Here is a tiny trained network, its code and every weight. The questions are about switching its units off for an input and a class, where a switched-off unit gives its printed mean instead of its output.

import numpy as np


def w(rows, s, z=0):
    codes = np.array(rows[::2]) - 128.0
    scale = np.full(codes.shape[1], s)
    scale[-1] = z or s
    return codes * scale


def norm(h):
    return h / np.sqrt((h * h).mean(-1, keepdims=True) + 1e-5)


def f(y):
    return np.maximum(y, 0)


def log_softmax(a):
    a = a - a.max(-1, keepdims=True)
    return a - np.log(np.exp(a).sum(-1, keepdims=True))


def net(x, mask):
    res = np.array(x, float).reshape(1, 3) / 4 @ E
    u = 0
    for l in range(4):
        y = f(norm(res) @ A[l][:, :-1].T + A[l][:, -1])
        res = res + np.where(mask[u : u + 3], y, B[l][:, -1]) @ B[l][:, :-1]
        u += 3
    return log_softmax(norm(res)[-1] @ U[:, :-1].T + U[:, -1])


A, B = {}, {}
E = w([
[18,84,103,254],'x0',
[146,203,189,165],'x1',
[50,207,209,103],'x2',
],0.0064)
A[0] = w([
[2,173,83,52,91],'L0N1',
[44,96,207,222,4],'L0N2',
[51,225,57,184,50],'L0N3',
],0.0054,0.0019)
B[0] = w([
[186,136,124,147,224],'L0N1',
[54,1,161,182,252],'L0N2',
[39,92,165,132,213],'L0N3',
],0.01,0.0028)
A[1] = w([
[131,117,55,111,30],'L1N1',
[106,103,10,90,5],'L1N2',
[140,118,135,117,146],'L1N3',
],0.012,0.0025)
B[1] = w([
[139,86,80,94,202],'L1N1',
[70,140,3,130,252],'L1N2',
[81,115,184,120,168],'L1N3',
],0.012,0.0033)
A[2] = w([
[255,62,95,150,4],'L2N1',
[183,128,67,36,69],'L2N2',
[94,100,50,230,82],'L2N3',
],0.0081,0.002)
B[2] = w([
[174,115,32,244,165],'L2N1',
[146,138,186,170,212],'L2N2',
[143,74,214,60,254],'L2N3',
],0.011,0.0052)
A[3] = w([
[103,93,2,53,5],'L3N1',
[167,178,137,81,125],'L3N2',
[41,128,179,103,143],'L3N3',
],0.0076,0.003)
B[3] = w([
[89,85,96,5,215],'L3N1',
[160,147,127,65,182],'L3N2',
[146,217,94,164,255],'L3N3',
],0.011,0.0042)
U = w([
[73,252,141,171,31],'0',
[207,130,77,165,116],'1',
[60,64,206,157,254],'2',
[102,62,8,38,124],'3',
[185,237,201,18,63],'4',
],0.016,0.0035)

Each question gives the input, the list of numbers given to net, and the class t.
The units are the neurons (one row each of A and B). Each row of codes is followed by its name. A weight is (code - 128) times the scale printed after its matrix; where a second scale follows, it is the last column's (A, B and U).
mask holds one flag per neuron, layer by layer. A switched-off neuron (its flag False) gives its mean, the last column of its row in B, instead of its output. The means were averaged over made-up inputs and are rounded, as every weight is.
A unit's drop is (log p(t) with every unit on - log p(t) with that unit switched off) / (log p(t) with every unit on - log p(t) with every unit switched off).
The circuit of an input: a set's keep is (log p(t) with only the set's units on - log p(t) with every unit switched off) / (log p(t) with every unit on - log p(t) with every unit switched off). Starting from all 12 units, units are removed one at a time, each time the one whose removal leaves the highest keep (on an exact tie, the one counted first), for as long as the keep stays at least 0.8.
units of the circuit, in order: the units of the circuit, biggest drop first
unit that matters most: the unit with the biggest drop
k most important neurons: the k neurons with the biggest drops, biggest first
k most important neurons of layer l: the k neurons of layer l with the biggest drops, biggest first
drop of u: that unit's drop, to one decimal
input [-6,7,-6], class 1: units of the circuit, in order -> [L2N1]
input [-2,4,-2], class 1: 4 most important neurons -> [L0N3, L2N1, L2N3, L1N2]
input [-1,0,7], class 0: 4 most important neurons -> [L2N3, L3N3, L3N1, L1N1]
input [0,7,-1], class 0: units of the circuit, in order -> [L2N3, L1N2]
input [-8,-2,-4], class 1: units of the circuit, in order -> [L2N2, L2N1]
input [0,6,-2], class 1: 4 most important neurons -> [L1N2, L2N3, L3N1, L1N3]
input [-5,0,-7], class 1: 2 most important neurons -> [L2N2, L2N1]
input [0,4,-2], class 1: 2 most important neurons -> [L1N2, L0N2]
input [2,-4,8], class 0: 2 most important neurons of layer 3 -> [L3N3, L3N1]
input [0,0,0], class 0: 2 most important neurons -> [L1N2, L2N3]
input [-2,-1,0], class 4: 2 most important neurons of layer 0 -> [L0N2, L0N1]
input [-4,0,-5], class 1: 2 most important neurons -> [L2N2, L2N1]
input [0,3,-7], class 1: 2 most important neurons -> [L2N1, L2N2]
input [-7,-5,1], class 4: units of the circuit, in order -> [L2N2]
input [-6,3,-5], class 1: 2 most important neurons of layer 2 -> [L2N1, L2N3]
input [-2,-7,8], class 4: 2 most important neurons of layer 0 -> [L0N2, L0N1]
input [-8,-1,-8], class 1: 2 most important neurons of layer 2 -> [L2N2, L2N1]
input [-3,-7,5], class 4: 2 most important neurons of layer 0 -> [L0N2, L0N1]
input [-6,4,-4], class 1: 2 most important neurons of layer 2 -> [L2N1, L2N3]
input [1,-8,8], class 0: unit that matters most -> L3N3
input [-3,-7,7], class 4: drop of L0N1 -> 0.0
input [-5,1,-6], class 1: drop of L2N1 -> 0.1
